Below is a small trained network, with its code and all its weights. Each question gives an input and a target symbol and asks what happens when units are switched off, that is, made to give their printed mean instead of their output.

import numpy as np


def w(rows, s, z=0):
    codes = np.array(rows[::2]) - 128.0
    scale = np.full(codes.shape[1], s)
    scale[-1] = z or s
    return codes * scale


def f(y):
    return y / 2 * (1 + np.tanh(0.7978845608 * (y + 0.044715 * y**3)))


def softmax(a):
    e = np.exp(a - a.max(-1, keepdims=True))
    return e / e.sum(-1, keepdims=True)


def log_softmax(a):
    a = a - a.max(-1, keepdims=True)
    return a - np.log(np.exp(a).sum(-1, keepdims=True))


def net(x, mask):
    ids = ['ΠΣΨβγεηθλμξτω'.index(c) for c in x.split()]
    T = len(ids)
    res = E[ids] + P[:T]
    r = res
    for j in range(3):
        rows = slice(2 * j, 2 * j + 2)
        q, k, v = (r @ M[0][rows].T for M in (Q, K, V))
        z = softmax(np.where(np.tri(T) > 0, q @ k.T / 2**0.5, -1e9)) @ v
        o = O[0][rows]
        res = res + np.where(mask[j], z, o[:, -1]) @ o[:, :-1]
    y = f(res @ A[0][:, :-1].T + A[0][:, -1])
    res = res + np.where(mask[3:7], y, B[0][:, -1]) @ B[0][:, :-1]
    return log_softmax(res[-1] @ U[:, :-1].T + U[:, -1])


Q, K, V, O, A, B = {}, {}, {}, {}, {}, {}
E = w([
[62,168,155,158,122,108,102,64,197],'Π',
[99,147,164,5,205,93,238,200,97],'Σ',
[175,145,201,93,144,187,93,147,126],'Ψ',
[111,125,157,169,170,195,147,191,24],'β',
[141,180,140,110,54,67,127,226,132],'γ',
[59,62,118,168,76,154,166,150,132],'ε',
[161,57,150,104,140,97,121,130,69],'η',
[128,133,75,163,153,145,146,159,194],'θ',
[154,191,92,201,187,110,159,119,69],'λ',
[122,94,123,147,186,118,166,87,149],'μ',
[97,186,115,153,140,212,128,104,71],'ξ',
[166,159,71,52,85,111,134,103,73],'τ',
[90,147,190,156,127,96,175,117,80],'ω',
],0.024)
P = w([
[3,9,55,64,184,72,58,78,87],'0',
[22,48,71,115,173,84,105,93,123],'1',
[51,69,91,109,141,90,131,90,127],'2',
[86,89,92,124,143,98,155,79,134],'3',
[93,100,128,141,112,97,166,93,129],'4',
[114,134,132,120,155,103,142,119,124],'5',
[119,148,149,134,142,109,156,119,115],'6',
[137,158,149,136,155,126,165,131,127],'7',
[133,160,163,194,117,123,200,114,137],'8',
[151,176,174,181,116,132,206,115,128],'9',
[171,178,160,171,84,155,240,113,144],'10',
[187,186,170,171,107,157,241,119,159],'11',
[190,206,160,149,131,150,249,120,145],'12',
[135,118,138,145,136,132,198,133,131],'13',
],0.0049)
Q[0] = w([
[49,152,116,203,168,203,246,70,119],'h0',
[162,172,69,140,66,139,15,18,71],'h0',
[254,128,52,151,89,127,2,101,85],'h1',
[101,110,103,141,174,141,202,160,36],'h1',
[253,72,183,152,88,84,121,185,125],'h2',
[138,221,123,217,91,137,161,182,187],'h2',
],0.0081)
K[0] = w([
[36,165,108,139,209,136,178,83,129],'h0',
[163,118,102,211,84,203,122,69,121],'h0',
[114,10,90,108,148,107,121,140,79],'h1',
[184,187,143,145,122,153,163,139,116],'h1',
[151,50,174,90,139,101,168,191,133],'h2',
[113,138,122,189,129,108,104,143,138],'h2',
],0.011)
V[0] = w([
[114,142,117,181,120,94,50,88,109],'h0',
[51,103,94,150,237,152,125,77,79],'h0',
[86,103,177,101,103,145,68,95,184],'h1',
[156,92,129,98,165,254,119,40,101],'h1',
[84,175,142,149,159,139,174,105,142],'h2',
[102,186,34,165,76,98,138,94,114],'h2',
],0.0073)
O[0] = w([
[82,84,93,150,119,156,230,100,130,3],'h0',
[116,122,151,42,140,126,193,133,120,179],'h0',
[120,123,230,43,99,155,24,98,201,164],'h1',
[127,127,83,90,190,200,76,80,49,11],'h1',
[10,253,112,30,236,93,24,128,83,242],'h2',
[62,167,17,108,117,103,83,63,95,162],'h2',
],0.0078,0.0039)
A[0] = w([
[124,139,180,92,224,174,233,94,130,93],'n0',
[154,38,130,220,220,138,165,164,1,92],'n1',
[181,102,181,75,139,90,179,149,147,76],'n2',
[63,159,60,191,158,228,166,148,250,253],'n3',
],0.0056,0.0043)
B[0] = w([
[88,40,165,238,167,129,107,134,135,242],'n0',
[104,199,142,64,134,141,155,127,252,254],'n1',
[154,142,122,94,143,88,109,160,127,190],'n2',
[176,89,77,111,128,183,39,171,122,240],'n3',
],0.012,0.0051)
U = w([
[83,180,160,36,139,106,68,103,170,107],'Π',
[92,82,133,120,190,74,111,192,121,20],'Σ',
[226,118,214,154,190,208,80,124,92,196],'Ψ',
[50,144,177,141,122,226,192,190,163,41],'β',
[137,188,127,171,93,48,115,204,177,116],'γ',
[39,19,129,65,43,188,153,213,95,129],'ε',
[200,85,119,71,133,115,201,91,254,129],'η',
[180,83,38,102,180,166,88,187,173,66],'θ',
[114,196,56,177,219,60,159,128,146,89],'λ',
[156,24,115,232,221,67,115,44,176,180],'μ',
[97,152,118,156,191,190,97,148,15,139],'ξ',
[175,156,92,28,109,121,189,116,62,254],'τ',
[43,144,233,202,109,92,200,49,67,143],'ω',
],0.0056,0.0066)

Each question gives the input, a string of symbols that net reads in full, and the target symbol t.
The units are the heads (2 rows each of Q, K, V and O) and the neurons (one row each of A and B). Each row of codes is followed by its name. A weight is (code - 128) times the scale printed after its matrix; where a second scale follows, it is the last column's (O, A, B and U).
mask holds one flag per unit, heads first, then neurons. A switched-off unit (its flag False) gives its mean, the last column of its rows in O or B, instead of its output. The means were averaged over made-up inputs and are rounded, as every weight is.
A unit's drop is (log p(t) with every unit on - log p(t) with that unit switched off) / (log p(t) with every unit on - log p(t) with every unit switched off).
The circuit of an input: a set's keep is (log p(t) with only the set's units on - log p(t) with every unit switched off) / (log p(t) with every unit on - log p(t) with every unit switched off). Starting from all 7 units, units are removed one at a time, each time the one whose removal leaves the highest keep (on an exact tie, the one counted first), for as long as the keep stays at least 0.8.
circuit, biggest first: the units of the circuit, biggest drop first
unit that matters most: the unit with the biggest drop
top k neurons: the k neurons with the biggest drops, biggest first
which heads matter: for each layer, one digit per head in row order, 1 if its drop is at least 0.15 and else 0, layers parted by /
drop of u: that unit's drop, to one decimal
input μ Π β θ, target θ: which heads matter -> 000
input ω θ ε β Σ ε β μ Ψ μ, target Ψ: top neuron -> n1
input η Π Π ω γ β Π μ γ λ λ γ β, target β: circuit, biggest first -> n1, h0
input η ε η Ψ Π η ε β τ Σ γ ε, target γ: circuit, biggest first -> h0, h1
input Σ μ γ ε γ ω, target γ: top 2 neurons -> n2, n0
input Σ γ Ψ ε Σ Π Σ ε, target Π: which heads matter -> 110
input ε ξ γ β λ μ λ Σ, target λ: circuit, biggest first -> h1, h2
input Σ γ Σ ω γ Σ γ ε γ γ β Σ, target Σ: top 3 neurons -> n0, n1, n2
input γ θ Σ θ Σ, target Σ: circuit, biggest first -> n0, n2
input Ψ Π Π Σ, target Π: top 2 neurons -> n2, n3
input λ θ Π Σ θ Π Π μ, target Π: which heads matter -> 111
input γ μ Π Π Σ β, target Π: top 2 neurons -> n1, n0
input η Ψ Π Σ ω Ψ Σ, target Ψ: circuit, biggest first -> h1, n0, h2
input Ψ β ξ Σ, target ξ: circuit, biggest first -> h1, n0
input γ γ β β η Σ μ, target γ: unit that matters most -> h1
input θ τ λ Σ, target λ: top 2 neurons -> n0, n3
input τ θ ξ ω Π Π γ Π Σ Ψ γ ξ, target ξ: which heads matter -> 001
input β Π τ β Σ μ Π Π γ β μ β, target γ: circuit, biggest first -> h1, h0, n1
input Σ γ γ ξ ξ ε ε Π Π ω, target Π: circuit, biggest first -> h0, h1
input γ ξ ε Π η η β, target β: top neuron -> n1
input ω Π μ β θ Π τ ε η, target η: drop of h2 -> 0.5
input Π β β Ψ Π λ Π Σ ω, target Π: drop of n1 -> -0.4
input λ Σ Π ω γ Π ε Π Π Ψ Ψ ω Π θ, target Π: drop of h0 -> 0.8
input τ Π η, target η: drop of n2 -> 0.0
